Each row has a class, written after it.
[ 127  156  109  -74    9 -113  -89  176  -24 -168  131 -153 -221   34
 -226 -220  -94  140  223   62 -124    1  -64  -59 -283  101   -1 -198
   -2  387  -44  281   96   81   32  140 -159  135 -201 -189   21 -207] => <124>
[-168 -141 -404  -42 -135  119 -123  241 -362 -131   69  -11   20 -153
 -452 -274  216 -210  114   33  241  259 -107  -24  -14 -287  323  116
 -341  107  123   31  166 -243 -118 -232  129 -204  -85 -272   39 -185] => <85>
[ -85   51  -25  -31 -123   65   30  -66   64 -107  103  186 -126  155
 -110 -176    1   90  197  -30 -201  160   59    6  -56  115  203  -21
  -22   79 -143 -136    8   28   45   56  161 -195 -305  -54 -121   -6] => <53>
[-219 -111 -158   32  -96  179  268  -78  -98  -33  -12   33   41   33
   33  319  241  -60  122  236   69   59  223  -23   39  -89  116   75
  165  -42  -23   -2  117   88   12 -165   36  -82   65   51  419   44] => <39>
[-243  -30 -157  -48  -22  197  156   91  -64   24   68  -28 -109   74
  -64   96  131  -71  171  165  -97  279   69    8   25  -55  -32   24
   11   46  -64  -52   72   51   -3 -166  151  -82 -122  -60   40  -28] => <53>
[ 210  -76   61 -128  286 -132   81 -146 -142  -66   95  108 -105  117
 -295 -304  -26  -85 -198  180 -132  452 -374  -59  -21  -42  135 -125
  436 -140  -81  240   96  125  155  156  -35  155  149 -371 -126  133] => <53>
[ -72   32   67 -165  -42  -25   40 -117   70  136  -61   -9 -115  -34
 -115  -42 -144  184   -7   72 -104  183  -72 -128  -41   29 -112    0
  210   53  -94  157    9   92  -62  120  -95   62  -60  -41   80   52] => <182>
[  24 -111  141  -38  113 -177  109  -43  -93  -11  -19  154   15  129
 -165 -188  -74  -72    5   37 -130  363 -115   68  -52   -5   89  -72
  -54 -136 -150   17  -81  181  -39   73   96 -119  -17  -87 -185   30] => <39>
[   7   34  158   72  141 -209  -28   -9  110   39  100   11   40   76
   94   50  -55  -41 -105  -97  -89  -57  -38  151  -44   -5 -172 -123
 -108 -103   70   33 -142  161  -22  -20 -167   43   30  115 -268   34] => <71>
[ -61   81    7  -28    0   13   42    7   25  111  116   84  -36   89
   34   81   13   62  -87  -22    2   74  -50   54   62  -55  180   75
 -147 -109    9 -102  120  111  -15   17  -17  -24  -64    0    7  105] => <71>
[  52   33   18  134  150  -82   73  123 -100  -64   39  159 -158  139
  150  -28  180 -163  -32  -18  -68  253   52  222   -2  -61  -34   34
  203  -43   91  -97 -163  175    8   -8   56  -29  -82  173   42 -145] => <128>
[-93 -57 -13   3  47  78  23  -8 -30 -34   9  36 -18  52  -2  76  46  57
 101  24 -56  71  42 -11  62  10 122  26 -56  79 -33 -59  32 -55  -4 -50
  94 -17 -93 -61 -60   5] => <182>
[  93  -76  -57   20   24  282   44  -78 -152  -38  -59  -41  -11  167
  -85   15  206   -9  291   61 -182   88  146   14   45  132  134  145
   94  272 -252   27   91  -95  139 -154  203  -47 -275 -190  -90    0] => <126>
[ -43   30  325   50  145 -268  -30  -83   95   18   34  -41   67   55
  104   45   36   -2   -3  -90 -146  -35  -76   68  -33   80 -143 -180
  -98  -43    8   40 -142   91  -84  137 -148   -8  -36   33 -231  -46] => <39>
[-119  158  226  -32   60  -63   26   34   30  -30  273 -202   62  -53
   -3   82  126  104    0 -119  -94 -261   73   20  -52   37  -69   57
 -163  171   84  150   73  181   60  111 -302   38 -121  -25 -401 -106] => <124>
[-162   23   77  111 -143   -8  -46  -58  -15  -94  163  219  -41   44
  -21  142  214   53  348   -3  -70   43  182  136 -115   68   26  -13
  -82  -71  -45 -203   81  124  -19   72  -29 -276 -126   50  160   -5] => <39>
[-122   95  228  -41  140 -212  -98 -101  120  -10  -88 -174   19  150
  147  -49  -13  206 -143  -53  -43   34  -29  105   50  264 -217    9
 -113   42  132   87 -139 -190 -139   59   25   73  -93  -25 -199  -40] => <85>
[ -53   33  -50   79   27  214  -68 -189  -37  236 -298   73   63   36
  150  141  182  103 -104  -49  172  -81   66  -67  225  -37  -42  209
   59  -41   63   23  -40 -252  -99 -162  201   11   12  -22  197  159] => <182>
[-70 -50   0   9  46  61  85 -58  32 -66  62  67  24  24  26 131  74  79
  53  75 -25  23  91  18  46  30 100 -52  74 -15 -60 -48  60 102  49  16
  -4   6  14 -40 -40  34] => <124>
[ -52   -8 -116   -9 -123   50   21   38   19 -120  209  159  -25   31
  -46  -40   27   11  121   47  -79   15  107   -4  -91  -19   86  -62
  -39   21  -54  -34   30  139   74  -28  -53  -84 -117   -6   29  -28] => <63>
[ 118  -75  598 -125   69 -221  339 -599  153 -281  -80  -36   41  141
  -45 -275 -227  120 -120  123 -142  102 -222  -27  -85  322  -16  -22
  -34  183 -145  207  -81   21  -88   80   36 -144 -359  -61 -401  -79] => <39>
[  -3  -21  232   17    1  -94    3 -223   63  -22 -147  -44  137   16
  231   60    5  150  -35   -6  -97 -141  131   29   44  122 -198   60
   90   95   55  -35 -145  -83    6   76   45  -65  -79   89  -96   66] => <39>
[  -9   13    6   -3   45   62   -1  120  107  115  -21  -76   80  -34
  186  141  -17   95  -82 -115   68 -150  119   50  116   46   42  137
 -174  -19  -35  -46   44  -69  -93  -72   61   67  -42   87 -166  110] => <126>
[-134   80  -63  -92 -131   13  123  -81  120   -4  -22   28  -25  -64
   56  -11 -214  316  197  -60  -87 -111   77  -32  -71   81  -34   30
  100  283  -72  -77   58  -93   31   -4   46   94  -98  104   23  -31] => <63>
[ 121  114  171  146  165 -126   34  -63   68   10 -100   14  123  141
  192   96   80   -3 -103  -24    5 -120   28   81   66   72 -242    8
   85  -56   98  140  -90  -52   -9  -63   16  156   34  -11 -109   59] => <124>
[-258  -88  172  -19 -201  -89  -36  -87  123  -64   91  153   27   -7
  166 -125  165   47  237  -44 -144 -108   -9  -60  -63   94   95  -87
 -159   65  -40   -7 -179 -148  -57  158  130 -256 -318   12 -295  -10] => <85>
[ -31   20  283   59  155 -231   25 -118   82   24   73   10   58   73
  115   28   82  -41  -99  -26  -71   46  -97   84  -15   39 -166 -151
  -53  -93   71   87 -173   87  -67   48 -108   -7  -22    5 -249  -36] => <182>
[ -44  -88  -59  -73  -39  167  -90 -147  -59  235  -37   89  112  -76
  167  214   -5  234  215  -68   67 -116  139  -13  112  -40  -21  118
  129   45   33  -28  111 -443  -58 -120   33   84   -1  -69  155  195] => <85>
[  48   24 -193  -30 -119   93  -83  363   19  112   33   50  -48  -31
  -33  134 -222   80   -4  -10    7  -63  164   81   45 -117  100  201
 -137 -154  -23 -144  186   68   67    4   59   83   85  111  109  273] => <128>
[ 158  -92   32   25  187    8  -95  -56   11  111  -82   50   64   -4
  -38  143   -7   20  123  -93   24  -27  128    7  119  -28   71  116
   42 -123  -97   76   99 -133  -98 -131   66   56  -24    2  -19  283] => <124>
[  37   41  204   41  166 -212   40  -24   25    9    4  -77  135   33
   42   98  -59   40  -56  -99  -47  -38  -99   89    0  113  -97  -60
  -94   36   86   68   27  -11  -33   23 -119   99   49  -45 -246  -22] => <85>
[  31  100  291  251  250 -245  -87  -32  175  -15  147   37   78   10
  231  220   31   53  -37 -212  -31 -221   43  253  -32  -16 -234 -162
 -170  -20  136    3  -75  160  -83   -9 -322  152   43  252 -142  -36] => <124>
[ -42  -99 -153   87   -6   42  -80  145  -52   61   19   -8  -58   63
   41  197  119  -54  205   44  -24  159  137  123   75   28   17   46
  -69   66  -25  -55   -4 -106  -26 -190   49   13  -27   18   56  -18] => <182>
[ -36   63  138 -141   12 -120   36 -113  124   26   18   15  -56   80
   36 -134 -220  159   -5  -71 -193   78  -23   37  -86  158 -166  -79
  -45  146 -142    7  -65  174    5  102  -60  -75 -119   24 -239  -79] => <128>
[-127   15   27    0   25   48  155   13   -2   83   72   50   13   45
   77  113   44  -75   46 -182 -126  -34  174   89  110  -34  148  188
 -278   53 -187 -150   35  112  -10  -97  106 -172 -160  118 -221  185] => <53>
[ -38 -132   14  -21   94  110   73 -113  -45  -53  -10   29   88  -29
   83   12   79   -7  -44   46    1  -26   66  -57   54  -71  -16   65
   82  -11   18  -46  -18  -41  -50  -52   98  -79  -19  -38  -81   20] => <182>
[ 104  -51 -106   68 -163   25 -188  117  -23  -93  112  143  -28   57
  -39 -123  -31   68  207   25  -49  -58   78  -43 -109   12  136  -72
  -61   67   59  -36  -59  -97  -44   25   60  -51  -85  -30  152   -6] => <128>
[ -34 -177   58  -79   99 -136  -58 -109  -16  -63 -120   68  125   -9
  -47   26  -29  110   34   79   83   59  -76   32  103   33  107   29
 -103 -233  -49  -86   37  -68 -109  -32  181  -48   75  -78  -96  105] => <39>
[  10  -16  -91   27  -78  -53   89  198   11  -70  156   19  -72    5
  -54   65   57  -97  202   27  -48   26   74  109  -24   17   40 -123
 -137  103 -125   24   -7  113   32 -122   22  -30  -51   12 -105 -140] => <71>
[  -3   20  -23 -194  -43  -31   29  -86   55   15  -17   10  -19   46
  -92 -141 -199  158  -12   18 -139  129  -44  -63  -57   90  -48  -18
   92  125 -133   99   36   70   44   71  -54    2  -95  -92  -79  -21] => <126>
[  70  -94 -139   59  -67  155  -32  148  -79   66   25   21  -61   53
  -32  161   80  -53  147  113   36  136  127   59   65   33   42   34
  -24    3  -23   56   44  -39  -17 -193   66    4   29  -35  192   15] => <126>
[  12  111  208  155  101 -133   -3  -16  118   64   34  -62    8   97
  154  126   22    7   62  -96  -54 -110   17  138  -44   26 -154  -90
 -123   64   19   -1  -57   63  -59  -46 -105   80  -21  142 -116   17] => <71>
[-129  -64  299  107  230 -125  345 -121 -124 -217  209  140   14  -53
  -76   90  207  -29  229  131  -38  356 -173  127  -84  -83  244 -182
    4   -4   41  -96   61   77   17  -17  178   -6 -177  -63 -143   -9] => <53>
[  34  -44  470   90  181 -259  -76 -202   49  102   87   81   -9   82
   78  -11   45   15  -22  -31 -173   54 -128  108  -35   -6 -165 -120
   15 -265   96   43 -174   29  -90  167 -119  -40  -28   77  -78  103] => <63>
[  51  -51  209  143  -61   60   96  -79   60  -70  143  179  -37  122
   17  -84  273   -5   35  108  -95  124   45   14   40   80   49  -86
   76  -52  -24  124 -106   14  -16   53  146 -232 -236  -51  -88   -9] => <126>
[-360  244  -47   -6 -147   85 -146 -412   56  -36   10 -105   81   67
  118    5  209  298  202  -55  -28 -313   24 -183   36  119 -383  231
 -172  395   64   30  -22  -43   30 -219 -144 -104 -216   42    7 -288] => <39>
[ 114   47  119   34   74   54  -92  178   40  153  149  -40  -60   27
   69  136    3  -47    6 -166  -59    2  154  150   80   -5  120    7
 -105 -105  -81  -30   58  -20  -42    7 -109  141  -40   21 -139  173] => <53>
[ -39  -76 -103    4 -188  -16   -5   77  -71  -87  148  196  111   -7
 -141  -10  -70   64  313   36    3  -29   92   24 -108  -95  187  -38
 -166    2  -57 -137   69   -8   57  -49   68 -152  -51  -38  -54   93] => <39>
[  14 -125  -59    1  -51   92  -11  195  -24   90  -13  -82  -56  -10
    1   59    8  -14   62  130   43   81   63   30   83  -45  -82   31
  -42    5  -65   56   15 -130  -18  -46   88    2   52   29   65   42] => <85>
[ 132   12   12   24 -244  213  102   14  -18 -221  127  127  -37  113
  -20   18    8   97   31  189  -30  -34  184  -48  -40  116  112 -101
  187   50   34   27   -2    9  107   51   64  -73 -124 -114  205  -61] => <182>
[ -53  130   10   33   50   56   41   58   89  254   44  -66   36   25
   53  205   33  107  -31  -84   14  -52   78   36  101    6  -36   74
  -74   -7  -61   46   34   46  -41 -125  -94  125  -64   22 -162  138] => <39>
[ -24  -56 -141  -18 -108   38  113  115  -48  -56   74   35  -86   61
 -111   93   31 -242  270   78  -47  206   76   83   29    4  114    6
 -122  104 -154  -21   75   29   32 -210  130  -97  -78  -40  -71   90] => <53>
[ -50  142 -417 -152 -274  180  463  165   18 -129   84  -15 -252  -16
 -139 -154   79 -109  -50    8   21  212  145 -166  108  117  417   79
  401  389 -149  134  -47  -52   14  -15   97   49 -226  -47   59 -291] => <39>
[-198  -24 -333  -51 -187  166    6  310   44   73  128 -100 -128   52
 -114  142   -9   58  175  140 -101  235   61  -34   54   79   47  -52
  -66  133  -59   66  120 -153   -3  -99    1   90  -83 -106  147 -111] => <39>
[ -97  -89   -1  -42   14   17   26 -122    9 -131  -33   59    8   -9
   25   18  -12   65  118   58  -22    7   38   -7   19   24   93   23
  -60   71  -12 -142   32  -72  -21  -51  165  -91  -72  -48  -52   22] => <182>
[  19  -85  -74  -17   43  138  -67   20   23 -228  109   43  -49    8
  116   67  -93   71  157  -19  -96    8  117   -5  -75  177   79  -53
 -115  301  -46 -110   59  203   89  -52  -28  -78 -156   73 -102 -143] => <124>
[ -57  137   77 -157  -76  -41  210   -2   -3  177  -14   16   17 -186
  -85  127  -86  258   -2  -25    6 -152  -22  -91   63 -138  -29   51
  355  -39   88  220   86   -5   46   19  -26  157  -22   23   92   84] => <85>
[ -68   61  153 -183   13 -157   18 -153  148   64   -7   11  -53   80
   -4 -122 -237  139   69 -108 -243   75  -38    7  -42   68 -147  -15
  -59  143 -157   61   32   17  -57   80  -89  -19 -180    4 -202    4] => <53>
[ -70  -99  -17   55   16  121  -21    1  -23   53   -6   38  -55   58
   41  111   82   18  142   33  -59  109   85   27   78   20   98   -7
   12   60  -23  -63  -28 -105  -34  -48   72  -28  -71   -3   23   44] => <39>
[ 122  -64  -52   15  -69   36   -4  -92  -37  -68   34  199 -100   85
  -58  -18   10  -21  111   85  -49  107   84   30   -6   19  153   -4
  142    1  -47  -44   -9    3   52  -13   40  -55  -41  -50  129  109] => <53>
[  39    8 -158  134 -172  156  -41  149  -73  -43   86  148  -66  115
  -26  -21  117   31  162   74    4   77  154   -8  -15    6  159  -15
   57   88   59  -11   -5 -103   22  -60   89  -47  -94  -50  228  -16] => <85>
[-183  -94  -87   25 -156  204  152   43  -65 -123  105  -39  -80   26
  -65   55  194  -95  143  213  -18  187   84   21  -45   17  112   10
  -43  191  -62   11   57   51   42  -86   32 -131 -144  -70   16  -66] => <126>
[-119   52   48 -118  -37  -76  105  -10   84   25   75   84 -130   57
  -67  -66 -125  145  108   32 -124  152  -75   17  -73   90  -75 -151
   47  103 -142   95  -29  162  -44   46  -59   23  -69  -50  -99  -88] => <39>
[ -87 -182  220  206   28 -185  246  145   32  -46  246  234   78    7
    0   62   66 -207  407 -154 -180  165   21   73  -98   29  315 -118
 -415   18 -203 -152  -28   19 -199  -17  195 -317 -274  122 -362  139] => <63>
[-104   88  196  160   88   48  104   85   12   76  183   17   56    4
  -18  209  211   53  -46   -9   59  -49   32  145   -2  -16   67  -21
 -174 -206   -5   19   50  322   14  -72  -39  -14  -38   23 -235  136] => <124>
[  28    0   88  -17   42  -90   16   37  103   47  110  -15   -6   12
   87   59  -11  -23 -108  -49  -22  -24   -9   81   71   10   69   16
 -134  -93    4  -11   20   42  -49   12  -71   31  -24   55 -172   49] => <53>
[-101  -69  471   53   39  -86  168 -246   11 -107  139   47  137  129
   90 -112  129  -38  -69   76 -148  158 -168   53  -46   79   16 -166
   -5 -253  149  -47 -160  -14 -114   57  105 -186 -237  -77 -286  -70] => <63>
[  89  -41  -77  -49   27  -53 -147   53  -43 -103   -4  -73  -16  130
 -209 -136 -277  243   41 -102 -203  -71   79  112 -148  103   62   15
 -140  282  -85   41   88  164  107    0 -194   33  -65   53  -69 -133] => <63>
[ 107  -40  -42 -137 -212  219   46 -193    1 -247  -18   16   11  164
  121 -187 -130  129  -76  150 -117  151  144  -58  -21  353 -147  -50
  209  387   14   30  -84 -138  128   74   61  -85 -118 -239  -94 -242] => <182>
[ -84   68  163  132  156 -195  -84  -40   64  -68  -23  -34   39  136
   91   42   81   -7 -131 -104  -53 -134   24  157    2   17    7  -38
 -207  -66  101  -36 -115   89   26   37  -68   29   31   92 -148   -8] => <182>
[  -4    4  149   46  152 -227   16  -58   60  -61   -2  -10   78   96
  234   53  -56  -64 -166 -107  -25  -20  -62  133   -2   86  -99  -73
  -88   11  109  -52 -126   43  -46    2  -71  -13   48  105 -195  -52] => <182>
[ -14 -128  -59   11 -167  104   52  185  -52   78   53  -14  -52   34
  -83   57   74  -44  153  126  -52  193   81   62   77   29   51    7
  -71   18  -94   42   29  -97   10  -55  129  -88  -53  -41   11   -1] => <63>
[-249  -90 -144  -54  -90   13  173    8  -36  -16   97  102  -19  -24
 -125  162  106   31  210  154  -18  138   64   62   -1  -79  142   27
  -30  -64 -154  -59  148  249   42 -107   75 -142    2   22   82   87] => <124>
[  27 -104  -42  125  -33   -6 -111   89  -89 -134   82   69   19    5
   16   51  158 -209  152  -29   74  -58  111  165  -27  -47   51   30
 -229  -84    5  -87    8   22  -11 -129   52 -154   36   98   42  -25] => <128>
[-292   75  520 -203  384 -210  193 -335  217  -13  -33 -239  -38  166
 -360  157  258  -13  287   72 -329  259 -137   52   76  257   60 -106
 -426   61 -432    1  118  174  -27  272  100 -169 -491 -382 -899  101] => <182>
[ -67 -188  253  132  -46   53 -136   55   65  132  262  -21  -13  -91
 -196   64  116  135  230   44 -147  -37   13   68   -7 -139  146 -210
 -211 -130   38  -21  -33  -40 -125  153 -143   -8  -72   20 -102   -7] => <63>
[  16  -36  -66   22    2  -31  -32  117  -37   23   67   57  -81   92
 -115   78   52 -144  147   47  -91   94   79  108  -14  -76   61   12
  -88  -88  -99  -60   39  221   31  -85   -6  -88   -5    8  -14   48] => <182>
[ 129  -17 -148 -140 -249   31   -9   85  101   31 -116   67  -47  -82
  -13 -152 -217   95   32   10    3   17  -10 -123   38  143  -71  -18
  192  111  -90  193   11 -150    4   44   55   98   57  -85    9 -138] => <124>
[ -42  128  218  192  222  -32   15 -113   16  236 -228   11  168  380
  188  245  186  172  -67    2   10 -146   99  134  213   79 -340   22
 -123  -74   31  224 -128 -245  -15 -196  202   80   43 -116 -127  249] => <71>
[ -23  114    5 -117  -29   -2   39 -140   18   16  -81   13 -117  218
  -95 -139 -177  164  136   43 -173  220   12  -16  -39   98  -16   29
  -11  233 -163   71   85   41   35  -62   71   47 -131  -87   82   19] => <53>
[ -82   55   45 -138  -38  -48   65  -62   92   88  -36   11  -80   97
   -4  -42 -176  188   66   17 -186  149  -11  -18  -41  135  -65  -30
   31  174 -127   59   26   28   16   32   -9   17 -143  -74 -140   27] => <53>
